Below are the code and all the weights of a small trained network. Each question names an input and a class and asks about switching units off, where a switched-off unit gives its printed mean instead of its output.

import numpy as np


def w(rows, s, z=0):
    codes = np.array(rows[::2]) - 128.0
    scale = np.full(codes.shape[1], s)
    scale[-1] = z or s
    return codes * scale


def f(y):
    return y / 2 * (1 + np.tanh(0.7978845608 * (y + 0.044715 * y**3)))


def log_softmax(a):
    a = a - a.max(-1, keepdims=True)
    return a - np.log(np.exp(a).sum(-1, keepdims=True))


def net(x, mask):
    res = np.array(x, float).reshape(1, 8) / 4 @ E
    y = f(res @ A[0][:, :-1].T + A[0][:, -1])
    res = res + np.where(mask, y, B[0][:, -1]) @ B[0][:, :-1]
    return log_softmax(res[-1] @ U[:, :-1].T + U[:, -1])


A, B = {}, {}
E = w([
[130,132,127,126,134,125],'x0',
[119,128,129,133,119,138],'x1',
[125,127,129,129,125,131],'x2',
[124,131,129,128,128,132],'x3',
[223,221,196,182,107,120],'x4',
[134,128,126,127,131,123],'x5',
[236,144,98,45,103,230],'x6',
[155,80,184,183,249,183],'x7',
],0.014)
A[0] = w([
[104,173,116,98,170,116,110],'n0',
[152,70,122,149,215,197,7],'n1',
[193,121,119,95,117,211,46],'n2',
[82,124,132,129,104,122,157],'n3',
[80,117,145,162,127,55,184],'n4',
[112,59,74,44,104,173,137],'n5',
[118,209,152,106,45,74,160],'n6',
[67,63,111,84,171,131,216],'n7',
[51,9,62,97,188,142,69],'n8',
[88,157,147,93,159,145,109],'n9',
[65,122,103,167,134,34,95],'n10',
[197,163,145,112,94,199,81],'n11',
[126,128,10,30,95,154,154],'n12',
[164,187,134,75,66,133,53],'n13',
[146,45,182,133,205,192,142],'n14',
[98,173,193,147,158,163,109],'n15',
[110,184,110,126,28,54,65],'n16',
[106,137,199,210,157,120,127],'n17',
[46,124,113,163,128,34,57],'n18',
[127,69,122,202,167,104,124],'n19',
[123,118,173,181,164,114,128],'n20',
[133,156,134,108,148,105,130],'n21',
[160,161,165,66,170,128,166],'n22',
[100,91,139,173,106,63,169],'n23',
[142,120,187,231,167,93,129],'n24',
],0.012,0.015)
B[0] = w([
[139,137,136,134,132,134,125],'n0',
[221,28,66,142,24,229,179],'n1',
[181,162,60,179,195,156,192],'n2',
[121,156,139,124,194,121,169],'n3',
[198,180,83,181,175,96,228],'n4',
[49,142,218,28,110,96,220],'n5',
[192,88,60,206,121,183,236],'n6',
[217,36,70,115,63,220,240],'n7',
[187,216,69,254,186,94,221],'n8',
[150,146,127,188,101,128,127],'n9',
[203,97,54,141,98,133,207],'n10',
[189,118,48,187,158,141,206],'n11',
[69,154,216,48,62,119,253],'n12',
[97,84,133,106,59,141,186],'n13',
[218,168,66,193,191,93,234],'n14',
[129,159,205,115,145,122,162],'n15',
[177,161,92,197,207,109,209],'n16',
[66,146,174,123,104,65,208],'n17',
[199,64,54,117,22,245,203],'n18',
[45,175,210,64,129,115,189],'n19',
[33,145,212,95,104,27,186],'n20',
[118,114,121,153,125,117,134],'n21',
[124,113,99,126,103,142,185],'n22',
[182,162,115,176,158,126,209],'n23',
[66,130,226,80,128,66,222],'n24',
],0.0088,0.018)
U = w([
[158,36,105,116,70,224,254],'0',
[150,255,113,177,236,152,3],'1',
[13,161,203,15,98,140,152],'2',
],0.011,0.0025)

Each question gives the input, the list of numbers given to net, and the class t.
The units are the neurons (one row each of A and B). Each row of codes is followed by its name. A weight is (code - 128) times the scale printed after its matrix; where a second scale follows, it is the last column's (A, B and U).
mask holds one flag per neuron, in row order. A switched-off neuron (its flag False) gives its mean, the last column of its row in B, instead of its output. The means were averaged over made-up inputs and are rounded, as every weight is.
A unit's drop is (log p(t) with every unit on - log p(t) with that unit switched off) / (log p(t) with every unit on - log p(t) with every unit switched off).
The circuit of an input: a set's keep is (log p(t) with only the set's units on - log p(t) with every unit switched off) / (log p(t) with every unit on - log p(t) with every unit switched off). Starting from the 12 units with the biggest drops (on a tie, the unit counted first), units are removed one at a time, each time the one whose removal leaves the highest keep (on an exact tie, the one counted first), for as long as the keep stays at least 0.8.
circuit, biggest first: the units of the circuit, biggest drop first
most important unit: the unit with the biggest drop
k most important neurons: the k neurons with the biggest drops, biggest first
drop of u: that unit's drop, to one decimal
input [6,-1,4,6,-6,-1,1,0], class 2: most important unit	n5
input [-4,5,4,-3,-2,6,-8,0], class 0: 3 most important neurons	n18; n7; n10
input [2,-7,-5,-6,0,2,-6,-7], class 0: 3 most important neurons	n18; n8; n10
input [4,4,-3,-3,-1,-8,1,5], class 0: 3 most important neurons	n1; n4; n16
input [6,-1,-5,6,-4,-3,-8,0], class 0: 4 most important neurons	n18; n7; n10; n14
input [-5,8,3,-7,0,-2,6,-7], class 2: 2 most important neurons	n12; n5
input [-1,-8,-8,-3,-2,3,-2,0], class 0: 3 most important neurons	n14; n16; n7
input [4,-2,-5,8,-7,0,8,0], class 2: 3 most important neurons	n5; n12; n6
input [2,2,7,-5,1,-6,-5,1], class 2: 2 most important neurons	n8; n14
input [4,6,-7,4,1,-1,8,2], class 1: 2 most important neurons	n7; n2
input [-6,-8,2,8,6,-4,3,-6], class 0: 2 most important neurons	n13; n8
input [3,1,0,8,6,-6,7,-1], class 0: 2 most important neurons	n13; n8
input [-2,2,-7,0,1,6,-7,1], class 2: drop of n24	0.4
input [5,-4,7,-7,5,5,3,-2], class 0: circuit, biggest first	n8
input [5,8,-1,-6,5,-1,-2,7], class 2: drop of n10	0.0
input [7,-8,-7,-5,-1,4,-5,0], class 0: drop of n7	0.3
